Here is a tiny trained network, its code and every weight. The questions are about switching its units off for an input and a target symbol, where a switched-off unit gives its printed mean instead of its output.

import numpy as np


def w(rows, s, z=0):
    codes = np.array(rows[::2]) - 128.0
    scale = np.full(codes.shape[1], s)
    scale[-1] = z or s
    return codes * scale


def norm(h):
    return h / np.sqrt((h * h).mean(-1, keepdims=True) + 1e-5)


def f(y):
    return np.maximum(y, 0)


def softmax(a):
    e = np.exp(a - a.max(-1, keepdims=True))
    return e / e.sum(-1, keepdims=True)


def log_softmax(a):
    a = a - a.max(-1, keepdims=True)
    return a - np.log(np.exp(a).sum(-1, keepdims=True))


def net(x, mask):
    ids = ['ΓΔΛΞΣΨαβεζημτφω'.index(c) for c in x.split()]
    T = len(ids)
    res = E[ids] + P[:T]
    u = 0
    for l in range(2):
        r = norm(res)
        for j in range(3):
            rows = slice(3 * j, 3 * j + 3)
            q, k, v = (r @ M[l][rows].T for M in (Q, K, V))
            z = softmax(np.where(np.tri(T) > 0, q @ k.T / 3**0.5, -1e9)) @ v
            o = O[l][rows]
            res = res + np.where(mask[u + j], z, o[:, -1]) @ o[:, :-1]
        u += 3
        y = f(norm(res) @ A[l][:, :-1].T + A[l][:, -1])
        res = res + np.where(mask[u : u + 12], y, B[l][:, -1]) @ B[l][:, :-1]
        u += 12
    return log_softmax(norm(res)[-1] @ U[:, :-1].T + U[:, -1])


Q, K, V, O, A, B = {}, {}, {}, {}, {}, {}
E = w([
[158,122,6,109,130],'Γ',
[119,49,164,115,148],'Δ',
[121,93,16,176,96],'Λ',
[95,109,128,197,145],'Ξ',
[76,185,233,160,189],'Σ',
[161,129,106,84,173],'Ψ',
[101,62,145,211,128],'α',
[91,81,151,137,142],'β',
[131,115,89,134,170],'ε',
[100,253,98,155,195],'ζ',
[142,124,110,97,176],'η',
[91,200,217,178,230],'μ',
[114,125,224,124,219],'τ',
[93,96,123,210,109],'φ',
[92,84,116,175,142],'ω',
],0.0063)
P = w([
[204,109,158,91,79],'0',
[16,84,107,106,126],'1',
[197,158,152,229,144],'2',
[36,94,107,96,134],'3',
[225,173,131,228,151],'4',
[38,91,107,107,131],'5',
[238,175,113,223,172],'6',
[39,94,114,98,131],'7',
[252,180,112,233,188],'8',
[42,86,120,104,127],'9',
],0.0042)
Q[0] = w([
[132,112,109,84,99],'L0H1',
[90,147,155,151,186],'L0H1',
[178,128,163,149,80],'L0H1',
[169,158,92,177,138],'L0H2',
[103,132,198,116,179],'L0H2',
[92,143,126,124,153],'L0H2',
[211,132,15,113,93],'L0H3',
[155,1,221,67,141],'L0H3',
[138,18,84,193,79],'L0H3',
],0.009)
K[0] = w([
[127,86,94,101,151],'L0H1',
[181,148,128,124,80],'L0H1',
[100,124,103,170,174],'L0H1',
[147,158,166,160,122],'L0H2',
[69,138,133,127,159],'L0H2',
[99,164,152,103,156],'L0H2',
[187,111,1,112,92],'L0H3',
[150,18,232,83,110],'L0H3',
[107,46,89,188,29],'L0H3',
],0.0088)
V[0] = w([
[128,141,161,92,99],'L0H1',
[113,183,74,133,138],'L0H1',
[214,170,153,116,98],'L0H1',
[145,168,150,174,121],'L0H2',
[111,151,99,152,2],'L0H2',
[94,158,95,106,154],'L0H2',
[139,188,95,202,126],'L0H3',
[176,145,27,167,172],'L0H3',
[70,116,164,109,124],'L0H3',
],0.0052)
O[0] = w([
[175,165,161,174,71,79],'L0H1',
[113,172,111,162,132,123],'L0H1',
[125,126,109,101,33,111],'L0H1',
[146,98,126,15,143,151],'L0H2',
[177,140,112,122,163,4],'L0H2',
[175,69,57,149,142,148],'L0H2',
[161,36,162,111,108,177],'L0H3',
[86,118,254,110,144,164],'L0H3',
[152,101,56,131,142,145],'L0H3',
],0.004,0.0028)
A[0] = w([
[238,120,149,240,130,193],'L0N1',
[148,150,30,106,138,128],'L0N2',
[117,64,47,225,99,248],'L0N3',
[123,3,151,70,168,194],'L0N4',
[209,133,126,223,175,141],'L0N5',
[170,74,188,160,153,42],'L0N6',
[107,195,120,46,171,207],'L0N7',
[192,122,156,90,87,100],'L0N8',
[45,56,62,49,162,185],'L0N9',
[158,225,137,170,96,176],'L0N10',
[101,189,160,154,166,111],'L0N11',
[171,76,113,233,153,46],'L0N12',
],0.0046,0.0019)
B[0] = w([
[209,174,93,46,140,231],'L0N1',
[54,123,204,146,145,145],'L0N2',
[100,174,188,60,186,231],'L0N3',
[97,255,143,176,133,220],'L0N4',
[137,212,42,39,168,214],'L0N5',
[157,135,169,134,121,176],'L0N6',
[34,34,171,191,94,191],'L0N7',
[119,72,80,137,96,141],'L0N8',
[113,126,131,239,150,253],'L0N9',
[81,47,138,43,229,163],'L0N10',
[147,74,6,146,101,191],'L0N11',
[175,190,149,84,220,186],'L0N12',
],0.0029,0.0043)
Q[1] = w([
[226,139,12,39,116],'L1H1',
[206,125,2,100,55],'L1H1',
[27,114,156,243,183],'L1H1',
[194,155,180,142,156],'L1H2',
[109,180,198,138,113],'L1H2',
[122,155,253,194,174],'L1H2',
[253,236,210,22,100],'L1H3',
[32,70,40,207,63],'L1H3',
[31,148,68,136,213],'L1H3',
],0.0063)
K[1] = w([
[83,134,2,193,182],'L1H1',
[97,92,81,195,205],'L1H1',
[91,65,212,44,58],'L1H1',
[94,137,125,121,128],'L1H2',
[89,114,74,156,157],'L1H2',
[88,77,117,190,143],'L1H2',
[142,187,108,190,242],'L1H3',
[139,63,118,117,97],'L1H3',
[131,141,192,102,62],'L1H3',
],0.008)
V[1] = w([
[164,120,93,52,191],'L1H1',
[209,160,158,234,168],'L1H1',
[211,104,221,68,77],'L1H1',
[68,156,36,254,58],'L1H2',
[113,119,67,85,163],'L1H2',
[141,170,131,27,88],'L1H2',
[158,197,69,97,70],'L1H3',
[109,108,115,72,212],'L1H3',
[158,182,209,129,158],'L1H3',
],0.0051)
O[1] = w([
[171,153,59,176,58,183],'L1H1',
[121,14,151,212,144,86],'L1H1',
[231,120,176,74,89,232],'L1H1',
[91,114,93,82,96,140],'L1H2',
[88,76,207,158,39,157],'L1H2',
[161,110,189,130,189,28],'L1H2',
[112,158,159,189,63,85],'L1H3',
[189,137,1,77,60,218],'L1H3',
[162,65,147,83,74,251],'L1H3',
],0.0047,0.0032)
A[1] = w([
[254,140,152,95,128,205],'L1N1',
[92,126,127,140,125,122],'L1N2',
[157,195,94,119,148,219],'L1N3',
[145,80,156,110,166,185],'L1N4',
[80,172,139,140,122,159],'L1N5',
[142,205,140,114,114,29],'L1N6',
[146,139,70,93,111,221],'L1N7',
[134,93,142,174,139,7],'L1N8',
[133,136,116,168,172,143],'L1N9',
[133,115,173,157,99,237],'L1N10',
[108,116,113,101,123,25],'L1N11',
[75,108,109,125,108,52],'L1N12',
],0.0083,0.0017)
B[1] = w([
[193,200,191,35,176,244],'L1N1',
[141,160,148,138,180,149],'L1N2',
[175,128,133,66,57,255],'L1N3',
[148,111,26,92,22,166],'L1N4',
[147,110,83,128,160,164],'L1N5',
[46,1,155,180,39,165],'L1N6',
[195,118,247,174,228,240],'L1N7',
[122,139,203,186,11,138],'L1N8',
[45,173,70,76,70,158],'L1N9',
[176,195,118,111,220,160],'L1N10',
[180,146,84,194,208,139],'L1N11',
[186,138,112,110,165,156],'L1N12',
],0.0041,0.006)
U = w([
[80,131,160,100,55,136],'Γ',
[54,206,108,149,92,194],'Δ',
[181,47,113,188,231,30],'Λ',
[144,206,26,88,187,106],'Ξ',
[169,187,73,143,3,34],'Σ',
[34,88,135,63,204,49],'Ψ',
[63,191,206,173,208,84],'α',
[136,33,41,55,82,49],'β',
[84,91,74,180,155,254],'ε',
[206,156,213,62,130,130],'ζ',
[181,69,111,180,66,151],'η',
[92,35,216,136,145,175],'μ',
[153,180,77,216,118,148],'τ',
[56,157,153,68,74,94],'φ',
[169,159,189,230,107,113],'ω',
],0.011,0.0033)

Each question gives the input, a string of symbols that net reads in full, and the target symbol t.
The units are the heads (3 rows each of Q, K, V and O) and the neurons (one row each of A and B). Each row of codes is followed by its name. A weight is (code - 128) times the scale printed after its matrix; where a second scale follows, it is the last column's (O, A, B and U).
mask holds one flag per unit, layer by layer, with each layer's heads first. A switched-off unit (its flag False) gives its mean, the last column of its rows in O or B, instead of its output. The means were averaged over made-up inputs and are rounded, as every weight is.
A unit's drop is (log p(t) with every unit on - log p(t) with that unit switched off) / (log p(t) with every unit on - log p(t) with every unit switched off).
top k neurons: the k neurons with the biggest drops, biggest first
top k neurons in layer l: the k neurons of layer l with the biggest drops, biggest first
heads that matter: for each layer, one digit per head in row order, 1 if its drop is at least 0.15 and else 0, layers parted by /
input Γ Ξ τ Γ Ξ Δ Ξ ζ, target Δ: top 3 neurons	(L0N9; L1N7; L0N3)
input ζ τ φ μ Γ ε β β, target Ξ: top neuron	(L0N10)
input τ Σ φ μ ζ ζ β β, target β: top 2 neurons in layer 0	(L0N5; L0N1)
input τ η Ψ τ μ φ α β τ, target Ξ: heads that matter	001 / 100
input ζ μ ζ τ φ, target ζ: heads that matter	001 / 000
input μ ε ζ τ, target Λ: heads that matter	111 / 001
input φ Ψ Σ β Ξ φ ζ Σ Ξ ζ, target ω: top 4 neurons in layer 0	(L0N7; L0N1; L0N3; L0N9)
input η β μ η Ξ α ω Δ μ Ξ, target φ: top 3 neurons	(L0N3; L0N10; L0N9)
input η Σ τ ζ ζ β, target φ: heads that matter	101 / 101
input τ ζ β β ζ τ Ξ Ψ Ξ Ξ, target β: heads that matter	110 / 101
input μ τ η η α η Ξ η, target Λ: top 3 neurons in layer 0	(L0N10; L0N9; L0N4)
input β β μ ζ τ μ, target Σ: heads that matter	111 / 100
input τ η Γ Λ ω τ ζ τ, target β: top 3 neurons	(L0N5; L1N4; L0N1)
input τ τ Γ Ψ ζ Δ ε ζ, target β: top 2 neurons in layer 1	(L1N7; L1N4)
input ω τ τ α ζ ζ ζ ζ, target ε: top 4 neurons	(L0N4; L1N1; L1N7; L0N7)
input μ ζ Ξ ζ Γ ω, target Λ: top neuron in layer 0	(L0N10)
input μ μ β α Δ ε α Λ φ φ, target Λ: top 3 neurons in layer 0	(L0N10; L0N9; L0N4)
input Λ β Δ τ μ ζ, target τ: heads that matter	011 / 101
input Ξ ε τ β Ξ Δ α τ Δ, target Ξ: heads that matter	001 / 100
input φ ω Δ ζ β Λ Σ ω, target ω: heads that matter	101 / 101
input Ξ Ψ Γ Δ Λ β Λ ζ, target μ: heads that matter	110 / 101
input η τ Δ ζ, target φ: top 4 neurons	(L0N9; L1N6; L0N10; L0N1)
input ζ Δ Γ ζ Σ ζ Λ Λ, target Ξ: top 3 neurons	(L0N10; L0N1; L0N7)
input τ ζ μ ω Ψ τ, target β: top 2 neurons	(L0N5; L0N1)
input α Γ τ ω, target η: heads that matter	101 / 100
input ζ Σ μ Γ ω ε ζ η ζ τ, target Ξ: top neuron in layer 0	(L0N10)
input φ φ ε ζ ζ ζ Γ Δ Λ φ, target ω: top neuron in layer 0	(L0N1)
input Ξ ζ τ φ Δ Σ Λ Δ, target μ: top 4 neurons in layer 0	(L0N4; L0N3; L0N5; L0N12)
input Ξ η Δ Σ Σ, target Ξ: top 2 neurons	(L0N5; L0N11)
